Each row of numbers belongs to one of the elements below and depends on some of the facts about them. Some rows are named. Which element is each other row?

Facts:
ψ: refers to; Δ: points at; σ: is of sort
Z_102 ψ Z_346; Z_103 ψ Z_243; Z_113 ψ Z_607; Z_119 ψ Z_86; Z_128 ψ Z_857; Z_146 ψ Z_976; Z_18 ψ Z_716; Z_193 ψ Z_128
Z_196 ψ Z_895; Z_197 ψ Z_848; Z_200 ψ Z_302; Z_203 ψ Z_506; Z_205 ψ Z_355; Z_214 ψ Z_553; Z_238 ψ Z_516; Z_243 ψ Z_952
Z_264 ψ Z_367; Z_278 ψ Z_759; Z_287 ψ Z_520; Z_290 ψ Z_156; Z_302 ψ Z_550; Z_312 ψ Z_459; Z_314 ψ Z_312; Z_315 ψ Z_500
Z_320 ψ Z_419; Z_346 ψ Z_55; Z_347 ψ Z_290; Z_355 ψ Z_432; Z_367 ψ Z_575; Z_37 ψ Z_837; Z_377 ψ Z_925; Z_392 ψ Z_998
Z_419 ψ Z_853; Z_432 ψ Z_715; Z_435 ψ Z_148; Z_441 ψ Z_769; Z_443 ψ Z_747; Z_450 ψ Z_946; Z_459 ψ Z_146; Z_465 ψ Z_483
Z_470 ψ Z_205; Z_483 ψ Z_842; Z_500 ψ Z_320; Z_506 ψ Z_219; Z_516 ψ Z_93; Z_52 ψ Z_537; Z_520 ψ Z_703; Z_536 ψ Z_917
Z_537 ψ Z_37; Z_55 ψ Z_18; Z_550 ψ Z_76; Z_553 ψ Z_636; Z_575 ψ Z_278; Z_584 ψ Z_471; Z_59 ψ Z_627; Z_627 ψ Z_238
Z_636 ψ Z_103; Z_637 ψ Z_707; Z_657 ψ Z_721; Z_660 ψ Z_657; Z_696 ψ Z_354; Z_699 ψ Z_59; Z_702 ψ Z_377; Z_707 ψ Z_949
Z_709 ψ Z_450; Z_715 ψ Z_969; Z_721 ψ Z_314; Z_738 ψ Z_77; Z_747 ψ Z_738; Z_750 ψ Z_81; Z_759 ψ Z_699; Z_76 ψ Z_829
Z_77 ψ Z_193; Z_776 ψ Z_347; Z_796 ψ Z_200; Z_802 ψ Z_709; Z_808 ψ Z_858; Z_81 ψ Z_373; Z_829 ψ Z_692; Z_842 ψ Z_796
Z_848 ψ Z_102; Z_853 ψ Z_660; Z_857 ψ Z_702; Z_858 ψ Z_197; Z_86 ψ Z_196; Z_888 ψ Z_52; Z_894 ψ Z_119; Z_895 ψ Z_802
Z_917 ψ Z_465; Z_925 ψ Z_594; Z_93 ψ Z_669; Z_946 ψ Z_98; Z_949 ψ Z_536; Z_952 ψ Z_441; Z_975 ψ Z_264; Z_976 ψ Z_392
Z_98 ψ Z_666; Z_982 ψ Z_256; Z_99 ψ Z_203; Z_102 Δ Z_874; Z_102 Δ Z_93; Z_113 Δ Z_692; Z_132 Δ Z_660; Z_132 Δ Z_203
Z_132 Δ Z_99; Z_132 Δ Z_315; Z_148 Δ Z_500; Z_183 Δ Z_716; Z_183 Δ Z_193; Z_183 Δ Z_456; Z_197 Δ Z_55; Z_197 Δ Z_716
Z_197 Δ Z_128; Z_197 Δ Z_27; Z_197 Δ Z_575; Z_197 Δ Z_593; Z_201 Δ Z_812; Z_201 Δ Z_459; Z_201 Δ Z_759; Z_201 Δ Z_58
Z_214 Δ Z_842; Z_220 Δ Z_179; Z_220 Δ Z_156; Z_220 Δ Z_200; Z_248 Δ Z_282; Z_248 Δ Z_975; Z_248 Δ Z_887; Z_248 Δ Z_759
Z_248 Δ Z_470; Z_248 Δ Z_813; Z_256 Δ Z_103; Z_256 Δ Z_888; Z_256 Δ Z_842; Z_256 Δ Z_858; Z_256 Δ Z_856; Z_256 Δ Z_584
Z_26 Δ Z_688; Z_26 Δ Z_589; Z_278 Δ Z_949; Z_278 Δ Z_77; Z_278 Δ Z_594; Z_278 Δ Z_200; Z_278 Δ Z_243; Z_288 Δ Z_949
Z_288 Δ Z_856; Z_314 Δ Z_669; Z_314 Δ Z_858; Z_314 Δ Z_856; Z_320 Δ Z_287; Z_324 Δ Z_23; Z_324 Δ Z_520; Z_330 Δ Z_103
Z_330 Δ Z_709; Z_330 Δ Z_193; Z_330 Δ Z_688; Z_330 Δ Z_119; Z_346 Δ Z_747; Z_347 Δ Z_703; Z_373 Δ Z_465; Z_373 Δ Z_976
Z_392 Δ Z_264; Z_392 Δ Z_354; Z_397 Δ Z_715; Z_483 Δ Z_27; Z_506 Δ Z_425; Z_506 Δ Z_351; Z_513 Δ Z_103; Z_513 Δ Z_703
Z_52 Δ Z_193; Z_537 Δ Z_975; Z_54 Δ Z_846; Z_54 Δ Z_688; Z_54 Δ Z_253; Z_586 Δ Z_432; Z_586 Δ Z_976; Z_586 Δ Z_998
Z_607 Δ Z_998; Z_607 Δ Z_240; Z_616 Δ Z_432; Z_616 Δ Z_200; Z_616 Δ Z_196; Z_618 Δ Z_812; Z_641 Δ Z_471; Z_641 Δ Z_396
Z_641 Δ Z_591; Z_641 Δ Z_315; Z_666 Δ Z_471; Z_666 Δ Z_243; Z_689 Δ Z_459; Z_689 Δ Z_18; Z_689 Δ Z_701; Z_696 Δ Z_603
Z_696 Δ Z_688; Z_696 Δ Z_361; Z_702 Δ Z_747; Z_707 Δ Z_101; Z_721 Δ Z_842; Z_721 Δ Z_808; Z_721 Δ Z_196; Z_734 Δ Z_274
Z_734 Δ Z_890; Z_734 Δ Z_715; Z_734 Δ Z_636; Z_738 Δ Z_55; Z_738 Δ Z_432; Z_739 Δ Z_888; Z_739 Δ Z_315; Z_753 Δ Z_432
Z_753 Δ Z_591; Z_753 Δ Z_59; Z_76 Δ Z_925; Z_767 Δ Z_287; Z_769 Δ Z_716; Z_769 Δ Z_581; Z_769 Δ Z_890; Z_771 Δ Z_282
Z_779 Δ Z_436; Z_789 Δ Z_166; Z_789 Δ Z_575; Z_796 Δ Z_238; Z_796 Δ Z_436; Z_796 Δ Z_240; Z_801 Δ Z_952; Z_801 Δ Z_715
Z_801 Δ Z_119; Z_81 Δ Z_692; Z_81 Δ Z_542; Z_81 Δ Z_140; Z_81 Δ Z_406; Z_81 Δ Z_119; Z_837 Δ Z_829; Z_837 Δ Z_589
Z_848 Δ Z_949; Z_848 Δ Z_887; Z_848 Δ Z_976; Z_852 Δ Z_361; Z_852 Δ Z_976; Z_852 Δ Z_697; Z_857 Δ Z_558; Z_857 Δ Z_443
Z_86 Δ Z_859; Z_86 Δ Z_240; Z_86 Δ Z_355; Z_894 Δ Z_151; Z_894 Δ Z_196; Z_911 Δ Z_550; Z_911 Δ Z_456; Z_911 Δ Z_584
Z_911 Δ Z_516; Z_917 Δ Z_874; Z_917 Δ Z_93; Z_917 Δ Z_688; Z_917 Δ Z_205; Z_921 Δ Z_354; Z_921 Δ Z_853; Z_921 Δ Z_715
Z_921 Δ Z_58; Z_921 Δ Z_205; Z_930 Δ Z_128; Z_930 Δ Z_371; Z_930 Δ Z_58; Z_931 Δ Z_669; Z_931 Δ Z_846; Z_934 Δ Z_351
Z_951 Δ Z_459; Z_951 Δ Z_578; Z_969 Δ Z_77; Z_969 Δ Z_101; Z_969 Δ Z_594; Z_98 Δ Z_890; Z_982 Δ Z_853; Z_101 σ laklan
Z_102 σ tokli; Z_103 σ skofol; Z_107 σ laklan; Z_113 σ tokli; Z_119 σ kufim; Z_128 σ laklan; Z_132 σ laklan; Z_140 σ laklan
Z_146 σ kufim; Z_148 σ skofol; Z_151 σ skofol; Z_156 σ laklan; Z_166 σ skofol; Z_179 σ laklan; Z_18 σ kufim; Z_183 σ tokli
Z_193 σ skofol; Z_196 σ kufim; Z_197 σ tokli; Z_200 σ laklan; Z_201 σ tokli; Z_203 σ laklan; Z_205 σ laklan; Z_214 σ kufim
Z_219 σ tokli; Z_220 σ laklan; Z_23 σ tokli; Z_238 σ kufim; Z_240 σ laklan; Z_243 σ skofol; Z_248 σ tokli; Z_251 σ skofol
Z_253 σ skofol; Z_256 σ laklan; Z_26 σ tokli; Z_264 σ kufim; Z_267 σ laklan; Z_27 σ tokli; Z_274 σ skofol; Z_278 σ kufim
Z_282 σ laklan; Z_287 σ skofol; Z_288 σ kufim; Z_290 σ laklan; Z_302 σ laklan; Z_312 σ tokli; Z_314 σ skofol; Z_315 σ laklan
Z_320 σ laklan; Z_324 σ skofol; Z_330 σ laklan; Z_346 σ kufim; Z_347 σ kufim; Z_351 σ laklan; Z_354 σ laklan; Z_355 σ skofol
Z_361 σ kufim; Z_367 σ laklan; Z_37 σ laklan; Z_371 σ kufim; Z_373 σ kufim; Z_377 σ skofol; Z_392 σ skofol; Z_396 σ tokli
Z_397 σ tokli; Z_406 σ laklan; Z_419 σ laklan; Z_425 σ laklan; Z_432 σ tokli; Z_435 σ kufim; Z_436 σ skofol; Z_441 σ laklan
Z_443 σ skofol; Z_450 σ kufim; Z_456 σ tokli; Z_459 σ skofol; Z_465 σ skofol; Z_470 σ skofol; Z_471 σ skofol; Z_483 σ laklan
Z_500 σ kufim; Z_506 σ skofol; Z_513 σ laklan; Z_516 σ kufim; Z_52 σ skofol; Z_520 σ kufim; Z_536 σ laklan; Z_537 σ tokli
Z_54 σ laklan; Z_542 σ skofol; Z_55 σ skofol; Z_550 σ skofol; Z_553 σ laklan; Z_558 σ skofol; Z_575 σ laklan; Z_578 σ tokli
Z_58 σ laklan; Z_581 σ laklan; Z_584 σ tokli; Z_586 σ kufim; Z_589 σ tokli; Z_59 σ kufim; Z_591 σ tokli; Z_593 σ tokli
Z_594 σ skofol; Z_597 σ skofol; Z_602 σ kufim; Z_603 σ tokli; Z_607 σ laklan; Z_616 σ laklan; Z_618 σ tokli; Z_627 σ kufim
Z_636 σ tokli; Z_637 σ laklan; Z_641 σ kufim; Z_649 σ laklan; Z_657 σ tokli; Z_660 σ skofol; Z_666 σ laklan; Z_669 σ skofol
Z_678 σ laklan; Z_688 σ kufim; Z_689 σ laklan; Z_692 σ kufim; Z_696 σ laklan; Z_697 σ laklan; Z_699 σ kufim; Z_701 σ skofol
Z_702 σ kufim; Z_703 σ laklan; Z_707 σ skofol; Z_709 σ kufim; Z_715 σ tokli; Z_716 σ tokli; Z_721 σ tokli; Z_734 σ kufim
Z_737 σ tokli; Z_738 σ tokli; Z_739 σ tokli; Z_747 σ kufim; Z_750 σ kufim; Z_753 σ skofol; Z_759 σ skofol; Z_76 σ kufim
Z_767 σ laklan; Z_769 σ skofol; Z_77 σ tokli; Z_771 σ laklan; Z_776 σ skofol; Z_779 σ skofol; Z_789 σ tokli; Z_796 σ skofol
Z_801 σ skofol; Z_802 σ skofol; Z_808 σ kufim; Z_81 σ tokli; Z_812 σ tokli; Z_813 σ kufim; Z_829 σ laklan; Z_837 σ skofol
Z_842 σ kufim; Z_846 σ kufim; Z_848 σ skofol; Z_851 σ laklan; Z_852 σ kufim; Z_853 σ laklan; Z_856 σ laklan; Z_857 σ tokli
Z_858 σ laklan; Z_859 σ laklan; Z_86 σ skofol; Z_861 σ laklan; Z_874 σ laklan; Z_887 σ laklan; Z_888 σ laklan; Z_890 σ skofol
Z_894 σ laklan; Z_895 σ tokli; Z_911 σ tokli; Z_917 σ laklan; Z_921 σ tokli; Z_925 σ kufim; Z_93 σ laklan; Z_930 σ skofol
Z_931 σ kufim; Z_934 σ tokli; Z_946 σ tokli; Z_949 σ laklan; Z_951 σ laklan; Z_952 σ skofol; Z_969 σ skofol; Z_975 σ skofol
Z_976 σ kufim; Z_98 σ tokli; Z_982 σ tokli; Z_99 σ skofol; Z_998 σ skofol

Some rows with their names:
Z_205: [-11  -6   9   9   2 -16 -27   1  17   0  11  12  14   2 -21   6  14   5
  -1  14  -5   1  15   9  11  -2   3   6  -3  -7   6]
Z_921: [ -5 -16  16   9   0 -13 -14   0  16  -4  11   0   2   1  -7   7  24  -8
 -10  19   3  -4   1  17  -5  -2  18  -2   3   7  12]
Z_58: [ -5  -7  10  11  -1 -20 -26   2  18   0  10   9   5   1 -23   3  15   4
  -6  12  -1  -2  21   5  11  -6   2  12  -5  -7   7]
Z_627: [ -2  -9   4  16  -2 -13 -36  -2  29  11   6   4  -2  -2 -14   7   7  16
  -8   0 -36  -8  -6   8   1   6  11   8  -3   5   0]
Z_856: [-11 -10   3   7  -3 -23 -21   8  12  -1   4   9  21   4 -22   5   3   5
   6   5 -13  -6  20   5  11   5   7  -2  -9 -10  -1]
Z_81: [-12 -15  15   9   2 -12 -13   0  14  -5  11   2  13   2  -6   9  17  -7
  -7  18  -4  -4   0  16  -5   4  21  -8   3   0   9]
Z_99: [  1 -12  16  14  -5 -19 -36  14   7   2  14  -3  12  14 -13  -6  17   7
  -4   1 -24 -15  -4  10  -7   3  29   3   5  -7  -2]
Z_156: [ -6 -15   0   8  -2 -20 -25  -2  18  -2   2   6  16  -3 -19   2   4   6
   0   6 -12  -9  13   4   6   4   9   9  -8 -13   4]
Z_779: [  3 -13  12  14  -4 -14 -42   5  15  -1  12  -7   8   8  -6  -4  19   7
  -7   5 -23 -11 -19  11 -12   5  30   6   9  -1   3]
Z_324: [  4 -13  16  13  -5 -14 -34   8  14   1  11  -8   4   8  -8  -2  20   8
 -10   4 -23 -11 -18  12 -11   2  28   4  11   5   2]
Z_93: [-18  -8  13   7   2  -9 -28 -13  31   7  13   8  12  -6 -28  15   6   2
  -5  11 -39  -5  15  17   9  14   7   3  -5  -1  11]
Z_243: [  3 -14  12   8  -7 -21 -40  14  10   2  10  -5  13  10 -19  -6  14  11
  -2   1 -26 -16  -4  11  -3   4  29   6   4  -9  -6]
Z_54: [-11 -10   7  12   4 -12 -17   3  17  -3   3   9  12   0  -8  10  14   3
   0  10  -7  -2  -4   8   1   5   6   0   1   5   6]
Z_594: [  0 -17  14  -2  -9 -21 -51   9  15 -10   5  -6   9  -5 -28   0   3  20
   5   5 -30 -21  -8   8  11   1  26   8  10 -21  -9]
Z_550: [ -2 -25   2  -9 -21 -25 -30  14  15 -19  31 -10   5  15 -15   1  14  30
  -6  17 -29 -27   5  23 -15 -12  10   1  19  -7   1]
Z_396: [ -9 -19  10   4  -5 -20 -19   0  11  -6   7   1  19   5 -15   0   5  -5
   0  13  -8  -9  17  14  -2   8  23   1  -8 -15   6]
Z_101: [ -6 -14   0   9  -1 -19 -25   0  16   0   2   6  18   2 -19   2   6   4
  -1   6  -7  -3  15   6   5   4   8   8 -10 -11   4]

Rows to name:
No name comes twice in this set of rows, the named rows included.
[ -8  -8   4  17   4 -12 -18   2  16   1   3   9  13   5  -5   7  17  -1
  -4   9  -4   2  -5  10  -2   6   9   1  -2   6   7]  Z_696
[ -9 -16   7   8  -2 -18 -12   8  15   1  -4   2  12  -3  -7  12   8   8
   0   1 -10 -13  -1   0   4   5   7  -8  -3   4   0]  Z_256
[  1  -9  -3  19   1 -17 -33   8  21   7  -4   7   1   7  -3   0  14  15
  -3   1 -16  -3 -24   4  -5   2  11   6   1  10  -3]  Z_852
[  2 -21   7  17  -4 -17  -6  -1  14   6   8  -3  13  13   2  -1  17 -17
 -12   9  -1 -11  14  11 -21   7  28  -1 -10   3  15]  Z_738
[-11 -27 -17  -5 -17 -24 -18   4  23 -10   9   4  11   6 -17   1  -2  14
  -1  14 -10 -13  19  15 -11  -2  -5  11   0 -16   4]  Z_200
[-13 -15  18   3  -3 -21 -16  -1   9  -7  15   3  19   4 -18   4   8  -4
   1  16 -11 -11  27  12   6   0  17  -5  -4 -18   5]  Z_456
[  3  -8  16  10   5 -25 -26  -4   3  -3   5   0  30  -3 -20   4  16  -9
   1  18  -2  -2   9   8  10  16  20  -6 -22   4  16]  Z_312
[-13   1   6  14   1 -20 -41  10  13  -1  12  17  16   9 -21   3  11  21
   5   9 -28   3  -1   8  14  -1   4   4   2  -8  -5]  Z_688
[ -7 -15  15  10   0 -14 -14   2  14  -3  13   2   9   7 -11   4  21 -11
  -8  17   1  -3  10  17  -6   0  21  -2  -1   0   9]  Z_982
[  3 -13  17   7  -5 -17 -40   8  15  -1  12  -8   5   3 -12   2  17  12
  -7   4 -23 -14 -17  10  -7   3  27   4  12   1  -2]  Z_148
[ -8 -21  10   6  -5 -18 -10   3  12  -3   4  -2  14   3  -7   6  10  -6
  -2  11  -6 -12   7  13  -3   6  24  -8  -4  -3   1]  Z_739
[-12 -16  15   6  -4 -20 -14   7   5  -4  13   5  23  10 -17   3   8  -5
   2  11  -9 -11  26  14   5   4  21  -8  -5 -14   2]  Z_584
[-21   1  12   5 -12 -19 -19  11  25  17 -12  10  10  12 -11   0 -10 -14
   6   0  -6  -4   5   4  -7  16   5   9   0 -19 -14]  Z_949
[  7 -18  19  26   9  -6 -42   8   3   0  15  -2  10   6 -20  -6  28  12
  -5 -10 -31 -13   5   9  12  -7  48   5  -1 -13  -1]  Z_660

The same elements again, as new rows of numbers:
Some rows with their names:
Z_581: [ 8 -2  3 -5  3  8 -3  3 -6 -5  3 12 -4]
Z_287: [ -2  -3  60 -26 -52  13   6   5  13  20  -1  -4  14]
Z_520: [ 24   2  -6 -31 -18 -10   3 -25  -3   9 -12 -30 -25]
Z_371: [ 30  -3 -30  -7   5   6   0 -26  -9  -4  -8 -23  -2]
Z_148: [ 2 12 16 37 -1  5  9 16  5 22 -5 30  4]
Z_591: [-19  -7  -7   5  -8 -11  -9   4   7 -16   5 -11 -25]
Z_425: [  3  -1  -1  -7   4   1   0   6   5   4   5   9 -18]
Z_506: [ -2   6  39   6 -12   2  10  12   9  18  -2  18  18]
Z_516: [  5   3 -57  -6  18   5  -1 -20  -7  -1 -13 -19  -5]
Z_542: [ -4   2  25   7 -10  21   3  16   1  19  -8  29  16]
Z_253: [ -9   5  22   9 -17  24   1  13   1  18  -6  18  23]
Z_536: [ -5   0  -9   6  44  15   4  11  20 -14  -3  -7 -12]
Z_917: [-10   1  -3   5  53   9   2  11   4 -22  -5   0  14]
Z_649: [  1   0   3  -3   8  -3   1   4   3   2   6   4 -13]
Z_702: [ 17   2 -35 -13  19 -11   5 -22  -1   6  -9 -16  -9]
Z_151: [-14   8  15  15 -26  18   3   9  10  19   0   6  18]
Z_669: [ -7  15  -8  45  -7  19  -1  21   0  20 -12  25  -4]

Name these rows:
No name comes twice in this set of rows, the named rows included.
[-13   9  11  23 -25  20   1   9  15  18   4   1  20]  Z_243
[-15   5  15  12 -19  27  -1  13   3  18  -9  21  24]  Z_103
[ -2  18  11  42 -23  12   2  15   5  18  -3   9  -7]  Z_594
[ 4 -2 -6  2  8 13 -4  1  1 -4  9 12  6]  Z_575
[  2  12 -15  24  -2  -2  -4   6  -2  -1   6  -2 -27]  Z_156
[-10  -1 -39 -29  14  -1   1 -27   1   0  -5 -35  31]  Z_214
[-29  -7 -31 -33 -48  14   6  13  -3 -10  13 -28  -8]  Z_315
[ 13 -11  51 -24 -39 -15  -9   2 -18 -18  -8  -8 -44]  Z_715
[  3  -3  -8  23   5 -10 -11   9 -15 -14  -5  19 -48]  Z_716
[  1  -1   6  12   4 -26  -5  10  -3  -7  -3   7 -49]  Z_219
[ -2  -1 -10  12  31   7   0   4   3 -12   5  10  12]  Z_483
[  8  16  24  -7 -25  -9  -5   9 -17   6  -9  -4 -43]  Z_703
[  9  -3  -4 -10 -21  12   4  11 -16 -10   1   1 -20]  Z_853

